Here is a tiny trained network, its code and every weight. The questions are about switching its units off for an input and a class, where a switched-off unit gives its printed mean instead of its output.

import numpy as np


def w(rows, s, z=0):
    codes = np.array(rows[::2]) - 128.0
    scale = np.full(codes.shape[1], s)
    scale[-1] = z or s
    return codes * scale


def f(y):
    return y / 2 * (1 + np.tanh(0.7978845608 * (y + 0.044715 * y**3)))


def log_softmax(a):
    a = a - a.max(-1, keepdims=True)
    return a - np.log(np.exp(a).sum(-1, keepdims=True))


def net(x, mask):
    res = np.array(x, float).reshape(1, 4) / 4 @ E
    y = f(res @ A[0][:, :-1].T + A[0][:, -1])
    res = res + np.where(mask, y, B[0][:, -1]) @ B[0][:, :-1]
    return log_softmax(res[-1] @ U[:, :-1].T + U[:, -1])


A, B = {}, {}
E = w([
[138,141,216,71,117,122,140,9,184,61],'x0',
[39,101,96,138,196,155,44,62,106,111],'x1',
[108,195,107,92,202,37,160,129,106,143],'x2',
[121,122,137,115,104,121,127,130,96,118],'x3',
],0.013)
A[0] = w([
[90,130,87,151,168,144,99,159,89,131,81],'N1',
[189,182,187,80,89,123,214,116,162,123,169],'N2',
[148,114,176,122,96,162,95,86,156,115,238],'N3',
[71,103,95,177,166,157,73,140,94,151,230],'N4',
[196,134,94,156,84,103,174,227,105,176,242],'N5',
[112,107,107,139,130,156,102,133,118,142,148],'N6',
[103,217,113,130,178,12,156,112,98,141,204],'N7',
[116,124,71,136,147,109,164,159,88,166,119],'N8',
[178,150,188,108,107,125,138,118,163,119,208],'N9',
[126,89,90,195,150,160,105,137,133,138,254],'N10',
[79,133,144,92,142,132,99,62,134,94,73],'N11',
[104,245,99,78,179,51,139,141,106,115,210],'N12',
],0.011,0.005)
B[0] = w([
[96,244,178,146,71,37,101,128,86,177,181],'N1',
[148,207,119,131,160,135,194,213,90,72,242],'N2',
[139,125,46,170,94,168,161,127,189,73,216],'N3',
[100,101,168,159,56,45,95,134,71,102,216],'N4',
[131,1,21,67,214,217,75,73,200,159,254],'N5',
[118,106,160,157,130,102,94,183,52,109,157],'N6',
[111,184,175,81,171,85,144,108,141,199,233],'N7',
[104,120,159,132,115,93,119,92,141,228,191],'N8',
[202,160,112,173,125,166,154,163,120,72,208],'N9',
[108,73,155,155,75,84,101,134,114,82,195],'N10',
[97,47,46,61,247,144,93,91,207,156,188],'N11',
[133,188,209,58,206,55,144,62,122,229,232],'N12',
],0.0076,0.017)
U = w([
[143,3,40,132,141,172,89,94,172,76,235],'0',
[90,100,103,48,223,131,134,95,183,173,151],'1',
[168,191,95,175,46,177,174,188,160,56,124],'2',
[170,243,172,103,183,86,185,175,92,83,37],'3',
[72,107,178,193,38,110,121,214,55,69,173],'4',
[90,215,210,146,74,72,114,106,85,176,4],'5',
],0.008,0.0032)

Each question gives the input, the list of numbers given to net, and the class t.
The units are the neurons (one row each of A and B). Each row of codes is followed by its name. A weight is (code - 128) times the scale printed after its matrix; where a second scale follows, it is the last column's (A, B and U).
mask holds one flag per neuron, in row order. A switched-off neuron (its flag False) gives its mean, the last column of its row in B, instead of its output. The means were averaged over made-up inputs and are rounded, as every weight is.
A unit's drop is (log p(t) with every unit on - log p(t) with that unit switched off) / (log p(t) with every unit on - log p(t) with every unit switched off).
The circuit of an input: a set's keep is (log p(t) with only the set's units on - log p(t) with every unit switched off) / (log p(t) with every unit on - log p(t) with every unit switched off). Starting from all 12 units, units are removed one at a time, each time the one whose removal leaves the highest keep (on an exact tie, the one counted first), for as long as the keep stays at least 0.8.
units of the circuit, in order: the units of the circuit, biggest drop first
most important unit: the unit with the biggest drop
k most important neurons: the k neurons with the biggest drops, biggest first
drop of u: that unit's drop, to one decimal
input [-4,5,0,6], class 4: most important unit => N12
input [-8,-3,0,-8], class 0: 2 most important neurons => [N5 N12]
input [-4,1,1,-2], class 5: units of the circuit, in order => [N11 N1]
input [7,-4,1,-4], class 3: 2 most important neurons => [N2 N5]
input [-6,-6,1,7], class 1: units of the circuit, in order => [N8 N5]
input [3,0,-2,4], class 2: 2 most important neurons => [N5 N12]
input [-8,-8,0,0], class 0: 2 most important neurons => [N5 N12]
input [1,-5,-5,5], class 2: 3 most important neurons => [N2 N11 N9]
input [0,6,2,-4], class 5: 3 most important neurons => [N5 N4 N1]
input [-1,8,-7,3], class 4: 2 most important neurons => [N5 N4]
input [0,6,2,-8], class 5: 2 most important neurons => [N5 N4]
input [0,6,3,8], class 5: 3 most important neurons => [N5 N4 N1]
input [0,-1,-4,7], class 0: 2 most important neurons => [N2 N1]
input [-6,-4,-3,8], class 0: units of the circuit, in order => [N5]
input [-8,-8,3,2], class 1: drop of N5 => 0.3
input [8,2,-3,3], class 0: drop of N11 => 1.2
input [3,6,-1,-8], class 0: drop of N12 => 0.1
